Below is a small trained network, with its code and all its weights. Each question gives an input and a target symbol and asks what happens when units are switched off, that is, made to give their printed mean instead of their output.

import numpy as np


def w(rows, s, z=0):
    codes = np.array(rows[::2]) - 128.0
    scale = np.full(codes.shape[1], s)
    scale[-1] = z or s
    return codes * scale


def f(y):
    return np.maximum(y, 0)


def softmax(a):
    e = np.exp(a - a.max(-1, keepdims=True))
    return e / e.sum(-1, keepdims=True)


def log_softmax(a):
    a = a - a.max(-1, keepdims=True)
    return a - np.log(np.exp(a).sum(-1, keepdims=True))


def net(x, mask):
    ids = ['αβγδεζηθλμξπστφψ'.index(c) for c in x.split()]
    T = len(ids)
    res = E[ids] + P[:T]
    r = res
    for j in range(3):
        rows = slice(2 * j, 2 * j + 2)
        q, k, v = (r @ M[0][rows].T for M in (Q, K, V))
        z = softmax(np.where(np.tri(T) > 0, q @ k.T / 2**0.5, -1e9)) @ v
        o = O[0][rows]
        res = res + np.where(mask[j], z, o[:, -1]) @ o[:, :-1]
    y = f(res @ A[0][:, :-1].T + A[0][:, -1])
    res = res + np.where(mask[3:7], y, B[0][:, -1]) @ B[0][:, :-1]
    return log_softmax(res[-1] @ U[:, :-1].T + U[:, -1])


Q, K, V, O, A, B = {}, {}, {}, {}, {}, {}
E = w([
[19,97,187,87],'α',
[77,161,106,166],'β',
[88,42,107,63],'γ',
[144,89,5,61],'δ',
[58,143,23,106],'ε',
[30,150,81,150],'ζ',
[87,154,192,109],'η',
[38,164,143,192],'θ',
[45,138,23,105],'λ',
[149,88,199,96],'μ',
[195,225,200,104],'ξ',
[191,64,52,49],'π',
[191,73,121,94],'σ',
[203,101,124,44],'τ',
[151,249,99,108],'φ',
[148,162,240,39],'ψ',
],0.015)
P = w([
[178,142,71,254],'0',
[123,151,69,127],'1',
[115,152,69,129],'2',
[111,150,79,131],'3',
[106,152,75,132],'4',
[105,151,78,134],'5',
],0.009)
Q[0] = w([
[79,66,114,114],'h1',
[72,143,99,251],'h1',
[151,90,171,40],'h2',
[147,34,84,215],'h2',
[136,163,155,133],'h3',
[133,94,183,20],'h3',
],0.025)
K[0] = w([
[95,29,122,76],'h1',
[70,150,86,254],'h1',
[101,167,160,29],'h2',
[193,40,52,89],'h2',
[195,168,119,97],'h3',
[49,143,162,20],'h3',
],0.024)
V[0] = w([
[211,249,102,171],'h1',
[49,182,94,103],'h1',
[208,86,220,155],'h2',
[44,134,192,153],'h2',
[152,100,38,30],'h3',
[55,66,122,137],'h3',
],0.014)
O[0] = w([
[185,155,70,206,219],'h1',
[88,169,167,171,253],'h1',
[121,252,175,139,4],'h2',
[83,125,95,57,132],'h2',
[165,84,168,213,57],'h3',
[155,132,55,158,127],'h3',
],0.012,0.0073)
A[0] = w([
[109,199,218,163,145],'n1',
[80,186,98,48,93],'n2',
[173,135,166,103,254],'n3',
[253,104,195,46,83],'n4',
],0.012,0.0098)
B[0] = w([
[174,123,129,64,208],'n1',
[138,131,162,182,251],'n2',
[55,43,86,114,167],'n3',
[135,251,131,98,150],'n4',
],0.023,0.016)
U = w([
[130,94,130,153,77],'α',
[178,99,202,175,61],'β',
[92,72,143,102,155],'γ',
[199,77,122,140,68],'δ',
[82,103,248,124,100],'ε',
[97,153,182,137,94],'ζ',
[94,122,141,121,249],'η',
[57,118,41,89,142],'θ',
[153,128,124,127,162],'λ',
[71,128,161,72,175],'μ',
[173,130,98,81,63],'ξ',
[179,198,108,197,133],'π',
[134,178,80,132,134],'σ',
[157,211,138,124,88],'τ',
[136,93,139,150,123],'φ',
[144,99,173,110,117],'ψ',
],0.011,0.012)

Each question gives the input, a string of symbols that net reads in full, and the target symbol t.
The units are the heads (2 rows each of Q, K, V and O) and the neurons (one row each of A and B). Each row of codes is followed by its name. A weight is (code - 128) times the scale printed after its matrix; where a second scale follows, it is the last column's (O, A, B and U).
mask holds one flag per unit, heads first, then neurons. A switched-off unit (its flag False) gives its mean, the last column of its rows in O or B, instead of its output. The means were averaged over made-up inputs and are rounded, as every weight is.
A unit's drop is (log p(t) with every unit on - log p(t) with that unit switched off) / (log p(t) with every unit on - log p(t) with every unit switched off).
The circuit of an input: a set's keep is (log p(t) with only the set's units on - log p(t) with every unit switched off) / (log p(t) with every unit on - log p(t) with every unit switched off). Starting from all 7 units, units are removed one at a time, each time the one whose removal leaves the highest keep (on an exact tie, the one counted first), for as long as the keep stays at least 0.8.
circuit, biggest first: the units of the circuit, biggest drop first
unit that matters most: the unit with the biggest drop
top k neurons: the k neurons with the biggest drops, biggest first
heads that matter: for each layer, one digit per head in row order, 1 if its drop is at least 0.15 and else 0, layers parted by /
input θ φ θ δ, target θ: unit that matters most => h2
input π θ α θ ζ ζ, target δ: circuit, biggest first => (n1, h3, h2, n2)
input θ μ θ β, target π: circuit, biggest first => (n2, h3, n3)
input φ γ θ ζ β ζ, target μ: heads that matter => 101
input δ ζ ξ π φ θ, target β: heads that matter => 011
input θ γ α ψ, target μ: circuit, biggest first => (n3, h2, n4, h1)
input θ γ λ θ λ, target π: top 2 neurons => (n2, n3)
input φ τ τ, target τ: circuit, biggest first => (n4, h1)
input μ δ σ β μ μ, target μ: circuit, biggest first => (h1, n4)
input δ φ γ ζ, target β: heads that matter => 011
input τ τ μ, target μ: heads that matter => 111
input θ θ ξ, target θ: circuit, biggest first => (h1, n2, n3, h3)
input λ ζ θ ξ, target θ: heads that matter => 100
input ψ φ λ τ π ζ, target γ: unit that matters most => n2
input μ σ θ μ, target θ: top 3 neurons => (n3, n2, n1)
input δ σ ξ, target ξ: top 2 neurons => (n1, n2)
input θ σ θ ζ φ γ, target γ: heads that matter => 101
input η θ σ α μ, target θ: heads that matter => 001
input ζ δ ζ, target θ: heads that matter => 010
input θ θ ζ ζ γ, target γ: unit that matters most => h1
input μ ζ θ φ θ θ, target τ: top 3 neurons => (n1, n3, n2)
input δ ζ ζ θ φ, target π: heads that matter => 101
input θ ε θ, target π: heads that matter => 001
